Below are the code and all the weights of a small trained network. Each question names an input and a class and asks about switching units off, where a switched-off unit gives its printed mean instead of its output.

import numpy as np


def w(rows, s, z=0):
    codes = np.array(rows[::2]) - 128.0
    scale = np.full(codes.shape[1], s)
    scale[-1] = z or s
    return codes * scale


def f(y):
    return y / 2 * (1 + np.tanh(0.7978845608 * (y + 0.044715 * y**3)))


def log_softmax(a):
    a = a - a.max(-1, keepdims=True)
    return a - np.log(np.exp(a).sum(-1, keepdims=True))


def net(x, mask):
    res = np.array(x, float).reshape(1, 8) / 4 @ E
    y = f(res @ A[0][:, :-1].T + A[0][:, -1])
    res = res + np.where(mask, y, B[0][:, -1]) @ B[0][:, :-1]
    return log_softmax(res[-1] @ U[:, :-1].T + U[:, -1])


A, B = {}, {}
E = w([
[207,198,103,105,205],'x0',
[117,122,117,118,137],'x1',
[156,91,201,39,120],'x2',
[129,128,130,130,131],'x3',
[185,7,83,149,166],'x4',
[116,122,121,118,138],'x5',
[123,126,122,123,130],'x6',
[145,134,139,140,117],'x7',
],0.013)
A[0] = w([
[137,160,164,62,74,111],'neuron 0',
[132,49,161,147,156,198],'neuron 1',
[75,128,90,138,121,135],'neuron 2',
[148,136,176,158,152,115],'neuron 3',
[92,238,122,115,99,68],'neuron 4',
[72,149,78,140,82,44],'neuron 5',
[165,122,69,199,163,115],'neuron 6',
[82,72,148,200,112,235],'neuron 7',
[118,118,126,137,131,110],'neuron 8',
[102,127,199,113,119,137],'neuron 9',
[170,94,187,52,143,25],'neuron 10',
[97,161,74,183,80,27],'neuron 11',
[103,108,158,75,46,102],'neuron 12',
[183,101,109,173,159,103],'neuron 13',
[147,119,61,184,170,104],'neuron 14',
[175,101,116,107,175,53],'neuron 15',
[63,61,123,201,81,95],'neuron 16',
[182,126,63,154,100,107],'neuron 17',
[62,161,107,249,144,95],'neuron 18',
[213,16,104,123,107,67],'neuron 19',
[147,35,140,134,150,2],'neuron 20',
[128,121,190,163,175,112],'neuron 21',
[77,186,150,136,170,93],'neuron 22',
[160,170,127,79,141,164],'neuron 23',
[162,115,94,179,179,98],'neuron 24',
],0.013,0.011)
B[0] = w([
[82,120,177,86,58,198],'neuron 0',
[120,129,89,187,98,241],'neuron 1',
[171,123,107,146,84,163],'neuron 2',
[146,116,133,116,135,135],'neuron 3',
[178,118,39,166,181,222],'neuron 4',
[96,179,156,68,143,150],'neuron 5',
[84,2,120,128,72,211],'neuron 6',
[146,190,167,52,168,255],'neuron 7',
[127,125,137,140,133,125],'neuron 8',
[67,110,150,55,97,184],'neuron 9',
[203,138,27,178,187,190],'neuron 10',
[163,133,152,81,140,160],'neuron 11',
[79,104,176,122,77,191],'neuron 12',
[54,123,150,134,117,190],'neuron 13',
[72,65,183,153,86,201],'neuron 14',
[101,111,156,184,78,172],'neuron 15',
[249,100,28,175,219,219],'neuron 16',
[83,114,169,128,111,169],'neuron 17',
[246,207,131,105,215,213],'neuron 18',
[211,180,67,96,192,246],'neuron 19',
[173,204,170,36,211,178],'neuron 20',
[112,151,154,145,178,128],'neuron 21',
[189,135,117,164,148,177],'neuron 22',
[192,175,99,150,160,217],'neuron 23',
[49,96,118,143,58,189],'neuron 24',
],0.0082,0.012)
U = w([
[177,158,114,89,157,254],'0',
[178,112,40,247,149,105],'1',
[37,74,152,142,74,29],'2',
],0.013,0.00065)

Each question gives the input, the list of numbers given to net, and the class t.
The units are the neurons (one row each of A and B). Each row of codes is followed by its name. A weight is (code - 128) times the scale printed after its matrix; where a second scale follows, it is the last column's (A, B and U).
mask holds one flag per neuron, in row order. A switched-off neuron (its flag False) gives its mean, the last column of its row in B, instead of its output. The means were averaged over made-up inputs and are rounded, as every weight is.
A unit's drop is (log p(t) with every unit on - log p(t) with that unit switched off) / (log p(t) with every unit on - log p(t) with every unit switched off).
The circuit of an input: a set's keep is (log p(t) with only the set's units on - log p(t) with every unit switched off) / (log p(t) with every unit on - log p(t) with every unit switched off). Starting from the 12 units with the biggest drops (on a tie, the unit counted first), units are removed one at a time, each time the one whose removal leaves the highest keep (on an exact tie, the one counted first), for as long as the keep stays at least 0.8.
units of the circuit, in order: the units of the circuit, biggest drop first
k most important neurons: the k neurons with the biggest drops, biggest first
drop of u: that unit's drop, to one decimal
input [-3,-4,-8,-2,-1,-1,8,-5], class 0: 2 most important neurons	[neuron 7; neuron 18]
input [4,8,-1,-2,1,-2,-2,2], class 2: units of the circuit, in order	[neuron 16; neuron 19; neuron 18]
input [3,6,-2,-3,-4,5,-3,-6], class 1: units of the circuit, in order	[neuron 7]
input [1,7,4,1,3,-4,-6,2], class 1: 3 most important neurons	[neuron 7; neuron 1; neuron 10]
input [5,0,1,1,2,4,4,-8], class 1: 2 most important neurons	[neuron 0; neuron 7]
input [-5,7,2,8,6,7,5,-6], class 0: 2 most important neurons	[neuron 20; neuron 7]
input [-7,8,5,2,8,-1,4,4], class 0: 2 most important neurons	[neuron 20; neuron 7]
input [-8,-1,2,-4,7,-3,1,-3], class 0: 2 most important neurons	[neuron 7; neuron 20]
input [-3,2,-8,8,-4,3,-8,1], class 0: 4 most important neurons	[neuron 18; neuron 5; neuron 7; neuron 11]
input [3,0,8,7,8,-2,7,-3], class 1: 3 most important neurons	[neuron 10; neuron 1; neuron 7]
input [1,2,-1,-7,-6,7,7,-2], class 1: 4 most important neurons	[neuron 4; neuron 7; neuron 20; neuron 22]
input [0,-8,2,5,0,3,-5,-6], class 2: 3 most important neurons	[neuron 19; neuron 18; neuron 16]
input [-2,-6,5,0,-5,-5,-2,-6], class 2: drop of neuron 12	0.0
input [6,0,8,1,4,-2,0,1], class 1: units of the circuit, in order	[neuron 10]
input [8,6,0,2,5,5,7,4], class 2: drop of neuron 14	0.1
input [-8,0,3,-5,4,-2,5,4], class 0: drop of neuron 7	1.3
